Here is a tiny trained network, its code and every weight. The questions are about switching its units off for an input and a target symbol, where a switched-off unit gives its printed mean instead of its output.

import numpy as np


def w(rows, s, z=0):
    codes = np.array(rows[::2]) - 128.0
    scale = np.full(codes.shape[1], s)
    scale[-1] = z or s
    return codes * scale


def norm(h):
    return h / np.sqrt((h * h).mean(-1, keepdims=True) + 1e-5)


def f(y):
    return np.maximum(y, 0)


def softmax(a):
    e = np.exp(a - a.max(-1, keepdims=True))
    return e / e.sum(-1, keepdims=True)


def log_softmax(a):
    a = a - a.max(-1, keepdims=True)
    return a - np.log(np.exp(a).sum(-1, keepdims=True))


def net(x, mask):
    ids = ['βγδζηθμξπτφψω'.index(c) for c in x.split()]
    T = len(ids)
    res = E[ids] + P[:T]
    r = norm(res)
    for j in range(2):
        rows = slice(3 * j, 3 * j + 3)
        q, k, v = (r @ M[0][rows].T for M in (Q, K, V))
        z = softmax(np.where(np.tri(T) > 0, q @ k.T / 3**0.5, -1e9)) @ v
        o = O[0][rows]
        res = res + np.where(mask[j], z, o[:, -1]) @ o[:, :-1]
    y = f(norm(res) @ A[0][:, :-1].T + A[0][:, -1])
    res = res + np.where(mask[2:14], y, B[0][:, -1]) @ B[0][:, :-1]
    return log_softmax(norm(res)[-1] @ U[:, :-1].T + U[:, -1])


Q, K, V, O, A, B = {}, {}, {}, {}, {}, {}
E = w([
[242,84,119],'β',
[249,88,121],'γ',
[102,160,66],'δ',
[55,161,49],'ζ',
[106,181,72],'η',
[1,177,42],'θ',
[113,167,70],'μ',
[78,172,59],'ξ',
[234,76,107],'π',
[84,138,35],'τ',
[188,226,84],'φ',
[205,223,93],'ψ',
[94,116,19],'ω',
],0.0084)
P = w([
[94,131,146],'0',
[105,142,7],'1',
[82,126,169],'2',
[138,147,14],'3',
[81,119,183],'4',
[157,162,1],'5',
[75,116,195],'6',
[210,167,8],'7',
[72,108,214],'8',
[192,157,15],'9',
[99,64,193],'10',
],0.0087)
Q[0] = w([
[63,104,250],'head 0',
[117,185,161],'head 0',
[64,71,224],'head 0',
[56,52,174],'head 1',
[165,88,78],'head 1',
[9,98,233],'head 1',
],0.015)
K[0] = w([
[185,193,56],'head 0',
[155,172,145],'head 0',
[176,169,50],'head 0',
[181,153,74],'head 1',
[147,149,172],'head 1',
[156,124,8],'head 1',
],0.019)
V[0] = w([
[130,202,114],'head 0',
[204,251,165],'head 0',
[149,131,144],'head 0',
[111,46,77],'head 1',
[151,98,48],'head 1',
[75,42,140],'head 1',
],0.02)
O[0] = w([
[154,224,169,253],'head 0',
[54,251,194,123],'head 0',
[100,126,132,74],'head 0',
[151,97,202,147],'head 1',
[207,65,185,247],'head 1',
[68,124,239,30],'head 1',
],0.017,0.0046)
A[0] = w([
[49,103,152,110],'neuron 0',
[103,210,179,144],'neuron 1',
[202,148,156,45],'neuron 2',
[172,129,87,89],'neuron 3',
[189,106,81,132],'neuron 4',
[75,124,51,99],'neuron 5',
[92,95,71,3],'neuron 6',
[128,133,188,115],'neuron 7',
[89,42,188,163],'neuron 8',
[169,154,250,86],'neuron 9',
[193,102,124,96],'neuron 10',
[106,113,197,155],'neuron 11',
],0.012,0.004)
B[0] = w([
[140,126,210,143],'neuron 0',
[83,190,155,213],'neuron 1',
[222,174,179,205],'neuron 2',
[118,88,149,186],'neuron 3',
[128,196,180,250],'neuron 4',
[140,147,237,200],'neuron 5',
[246,129,147,161],'neuron 6',
[154,120,81,172],'neuron 7',
[5,157,94,201],'neuron 8',
[245,147,49,253],'neuron 9',
[202,127,162,226],'neuron 10',
[75,102,105,172],'neuron 11',
],0.018,0.0054)
U = w([
[62,60,101,129],'β',
[101,141,5,141],'γ',
[149,118,143,40],'δ',
[141,133,185,35],'ζ',
[135,168,38,129],'η',
[84,115,191,139],'θ',
[157,162,157,2],'μ',
[155,89,99,148],'ξ',
[150,79,81,153],'π',
[170,95,138,129],'τ',
[112,198,129,146],'φ',
[99,207,105,172],'ψ',
[129,119,200,209],'ω',
],0.019,0.0066)

Each question gives the input, a string of symbols that net reads in full, and the target symbol t.
The units are the heads (3 rows each of Q, K, V and O) and the neurons (one row each of A and B). Each row of codes is followed by its name. A weight is (code - 128) times the scale printed after its matrix; where a second scale follows, it is the last column's (O, A, B and U).
mask holds one flag per unit, heads first, then neurons. A switched-off unit (its flag False) gives its mean, the last column of its rows in O or B, instead of its output. The means were averaged over made-up inputs and are rounded, as every weight is.
A unit's drop is (log p(t) with every unit on - log p(t) with that unit switched off) / (log p(t) with every unit on - log p(t) with every unit switched off).
The circuit of an input: a set's keep is (log p(t) with only the set's units on - log p(t) with every unit switched off) / (log p(t) with every unit on - log p(t) with every unit switched off). Starting from the 12 units with the biggest drops (on a tie, the unit counted first), units are removed one at a time, each time the one whose removal leaves the highest keep (on an exact tie, the one counted first), for as long as the keep stays at least 0.8.
circuit, biggest first: the units of the circuit, biggest drop first
top k neurons: the k neurons with the biggest drops, biggest first
heads that matter: for each layer, one digit per head in row order, 1 if its drop is at least 0.15 and else 0, layers parted by /
input μ τ ψ θ ζ ω ω β, target π: heads that matter	10
input θ μ π π, target β: circuit, biggest first	[head 0; head 1; neuron 8; neuron 2]
input δ τ π τ ψ ψ ξ ξ ψ ζ, target γ: circuit, biggest first	[head 1]
input τ φ ζ ω ψ ψ ζ ψ η τ, target ψ: top 2 neurons	[neuron 5; neuron 9]
input ξ π π β θ ω π γ π μ, target β: circuit, biggest first	[head 0; head 1]
input ψ ψ β, target ψ: heads that matter	10
input μ δ ω ξ δ θ η γ, target ψ: top 4 neurons	[neuron 9; neuron 5; neuron 10; neuron 2]
input φ ω π τ γ η γ φ π ψ, target β: heads that matter	11
input π ω φ η π η, target β: circuit, biggest first	[head 0; head 1; neuron 8]
input β β ψ φ β ζ γ φ, target ω: circuit, biggest first	[head 0; head 1; neuron 5; neuron 9]
input γ τ ζ ξ β π, target θ: circuit, biggest first	[head 0; head 1; neuron 9; neuron 8]
input γ π γ φ, target ω: heads that matter	10
input ψ η ζ ζ ω δ ψ μ, target γ: heads that matter	01
input μ ψ ξ ψ π ζ ψ π β μ, target θ: circuit, biggest first	[head 1; head 0; neuron 5]
input γ ψ η φ γ, target φ: circuit, biggest first	[head 0]
input ω φ η π π ζ π τ, target β: circuit, biggest first	[head 0; head 1; neuron 8]
input ω δ β ξ γ τ, target ω: heads that matter	10
input γ ζ φ π, target η: heads that matter	01
input τ γ ζ β π η η μ, target ψ: heads that matter	01
input θ ζ ζ γ ζ γ π μ, target β: heads that matter	11
input ψ ω γ γ, target ω: top 2 neurons	[neuron 6; neuron 5]
input β ξ ξ γ η γ, target ψ: circuit, biggest first	[head 1; neuron 9]
input τ τ γ η, target ω: heads that matter	10
input ζ θ δ β γ τ, target ω: circuit, biggest first	[head 0; neuron 5; neuron 9]
